Below is a small trained network, with its code and all its weights. Each question gives an input and a class and asks what happens when units are switched off, that is, made to give their printed mean instead of their output.

import numpy as np


def w(rows, s, z=0):
    codes = np.array(rows[::2]) - 128.0
    scale = np.full(codes.shape[1], s)
    scale[-1] = z or s
    return codes * scale


def f(y):
    return np.maximum(y, 0)


def log_softmax(a):
    a = a - a.max(-1, keepdims=True)
    return a - np.log(np.exp(a).sum(-1, keepdims=True))


def net(x, mask):
    res = np.array(x, float).reshape(1, 7) / 4 @ E
    y = f(res @ A[0][:, :-1].T + A[0][:, -1])
    res = res + np.where(mask, y, B[0][:, -1]) @ B[0][:, :-1]
    return log_softmax(res[-1] @ U[:, :-1].T + U[:, -1])


A, B = {}, {}
E = w([
[142,68,238,195,43,52],'x0',
[131,127,133,129,130,132],'x1',
[2,67,150,122,150,169],'x2',
[128,129,127,127,128,127],'x3',
[127,119,180,61,230,31],'x4',
[108,244,196,239,192,128],'x5',
[118,135,112,130,120,110],'x6',
],0.0059)
A[0] = w([
[108,166,154,174,130,121,30],'neuron 1',
[112,163,144,132,121,133,51],'neuron 2',
[143,125,124,165,67,173,64],'neuron 3',
[172,143,107,133,126,116,77],'neuron 4',
[127,120,145,94,165,85,27],'neuron 5',
[44,94,138,136,117,136,128],'neuron 6',
[121,123,126,92,109,126,82],'neuron 7',
[21,94,143,139,135,149,91],'neuron 8',
[226,168,125,129,101,95,121],'neuron 9',
[99,55,112,97,113,125,82],'neuron 10',
[143,77,116,84,99,121,59],'neuron 11',
[144,95,108,103,133,144,114],'neuron 12',
[100,173,181,181,161,127,74],'neuron 13',
[130,127,120,134,83,162,7],'neuron 14',
[132,150,110,143,89,173,45],'neuron 15',
[134,118,109,174,78,180,88],'neuron 16',
[118,112,151,152,114,98,69],'neuron 17',
[249,165,102,137,112,102,33],'neuron 18',
[141,97,169,142,123,85,77],'neuron 19',
[128,179,55,78,199,186,103],'neuron 20',
[153,111,158,84,201,60,50],'neuron 21',
[111,197,136,177,155,132,25],'neuron 22',
[121,108,123,102,105,135,68],'neuron 23',
[137,103,119,113,112,132,58],'neuron 24',
[182,167,124,115,106,120,104],'neuron 25',
[136,99,182,171,62,102,123],'neuron 26',
[147,140,98,152,93,190,46],'neuron 27',
[123,127,149,118,116,107,105],'neuron 28',
[138,117,173,132,102,105,134],'neuron 29',
[38,122,144,113,128,150,69],'neuron 30',
[139,107,185,137,82,105,118],'neuron 31',
[116,95,158,155,105,103,157],'neuron 32',
[131,118,154,75,188,61,71],'neuron 33',
[180,79,107,61,85,117,98],'neuron 34',
[147,96,163,150,101,103,97],'neuron 35',
[128,155,91,101,164,159,86],'neuron 36',
],0.012,0.0012)
B[0] = w([
[191,135,156,154,130,112,187],'neuron 1',
[155,134,141,139,130,119,152],'neuron 2',
[79,159,131,145,76,128,196],'neuron 3',
[112,105,145,119,153,137,160],'neuron 4',
[87,141,139,148,80,139,174],'neuron 5',
[98,85,148,115,177,163,203],'neuron 6',
[154,137,145,137,124,126,154],'neuron 7',
[87,73,174,111,186,149,220],'neuron 8',
[94,70,163,108,189,159,208],'neuron 9',
[186,131,167,157,145,107,202],'neuron 10',
[191,147,155,157,129,113,191],'neuron 11',
[161,140,133,144,130,105,169],'neuron 12',
[211,130,176,165,123,102,220],'neuron 13',
[104,147,142,149,97,128,167],'neuron 14',
[88,150,142,140,90,127,177],'neuron 15',
[73,153,145,143,73,117,200],'neuron 16',
[144,140,96,111,133,137,169],'neuron 17',
[88,63,179,118,194,158,214],'neuron 18',
[127,140,75,101,122,123,183],'neuron 19',
[154,140,3,68,136,121,254],'neuron 20',
[52,153,150,156,57,136,210],'neuron 21',
[220,131,158,156,117,93,206],'neuron 22',
[156,132,144,143,128,120,159],'neuron 23',
[153,142,141,142,132,121,154],'neuron 24',
[113,91,154,121,155,148,174],'neuron 25',
[134,144,45,79,131,125,226],'neuron 26',
[76,149,141,141,82,117,190],'neuron 27',
[138,142,118,117,120,136,150],'neuron 28',
[130,135,75,111,135,126,180],'neuron 29',
[104,82,157,108,168,154,197],'neuron 30',
[136,133,59,97,145,124,199],'neuron 31',
[129,132,79,98,141,132,190],'neuron 32',
[63,157,141,162,59,144,208],'neuron 33',
[211,140,172,171,148,103,214],'neuron 34',
[137,138,73,101,143,133,186],'neuron 35',
[139,132,65,95,132,117,191],'neuron 36',
],0.025,0.0074)
U = w([
[148,152,2,54,129,133,255],'0',
[78,20,182,115,205,210,122],'1',
[237,151,165,202,122,80,48],'2',
[29,182,132,178,7,153,45],'3',
],0.0087,0.0011)

Each question gives the input, the list of numbers given to net, and the class t.
The units are the neurons (one row each of A and B). Each row of codes is followed by its name. A weight is (code - 128) times the scale printed after its matrix; where a second scale follows, it is the last column's (A, B and U).
mask holds one flag per neuron, in row order. A switched-off neuron (its flag False) gives its mean, the last column of its row in B, instead of its output. The means were averaged over made-up inputs and are rounded, as every weight is.
A unit's drop is (log p(t) with every unit on - log p(t) with that unit switched off) / (log p(t) with every unit on - log p(t) with every unit switched off).
The circuit of an input: a set's keep is (log p(t) with only the set's units on - log p(t) with every unit switched off) / (log p(t) with every unit on - log p(t) with every unit switched off). Starting from the 12 units with the biggest drops (on a tie, the unit counted first), units are removed one at a time, each time the one whose removal leaves the highest keep (on an exact tie, the one counted first), for as long as the keep stays at least 0.8.
units of the circuit, in order: the units of the circuit, biggest drop first
top k neurons: the k neurons with the biggest drops, biggest first
drop of u: that unit's drop, to one decimal
input [8,7,-5,-4,-7,5,2], class 0: units of the circuit, in order -> neuron 26
input [-3,-6,4,4,0,-5,-3], class 2: units of the circuit, in order -> neuron 10; neuron 34
input [-6,-3,-7,4,0,-3,-1], class 1: top 3 neurons -> neuron 18; neuron 9; neuron 26
input [-3,4,6,4,7,-8,-7], class 2: top 2 neurons -> neuron 10; neuron 34
input [6,4,-1,-7,8,-8,7], class 2: top 3 neurons -> neuron 34; neuron 11; neuron 10
input [7,-2,-7,-5,-8,-3,-1], class 3: top 4 neurons -> neuron 3; neuron 16; neuron 20; neuron 27
input [3,-8,5,-1,-7,-5,2], class 3: top 3 neurons -> neuron 16; neuron 3; neuron 18
input [4,6,-5,-6,2,5,2], class 1: top 2 neurons -> neuron 9; neuron 18
input [7,-3,-8,3,-6,-3,-1], class 1: top 3 neurons -> neuron 18; neuron 9; neuron 20
input [-7,-4,7,-4,8,-6,-1], class 3: top 3 neurons -> neuron 33; neuron 21; neuron 5
input [8,0,2,5,-7,-3,2], class 0: top 2 neurons -> neuron 26; neuron 31
input [-3,-3,-1,-4,6,5,-2], class 3: top 3 neurons -> neuron 21; neuron 33; neuron 34
input [-6,8,5,6,7,8,4], class 2: top 2 neurons -> neuron 13; neuron 22
input [7,-5,7,-5,-6,-2,-1], class 0: top 2 neurons -> neuron 26; neuron 18
input [-1,4,-4,7,3,-5,-5], class 2: units of the circuit, in order -> neuron 34
input [7,-1,-5,7,-3,-4,-1], class 0: drop of neuron 26 -> 0.2
input [-5,-2,2,-2,2,8,-2], class 2: drop of neuron 13 -> 0.1
input [7,-4,-8,-3,-2,-4,1], class 1: drop of neuron 18 -> 2.5
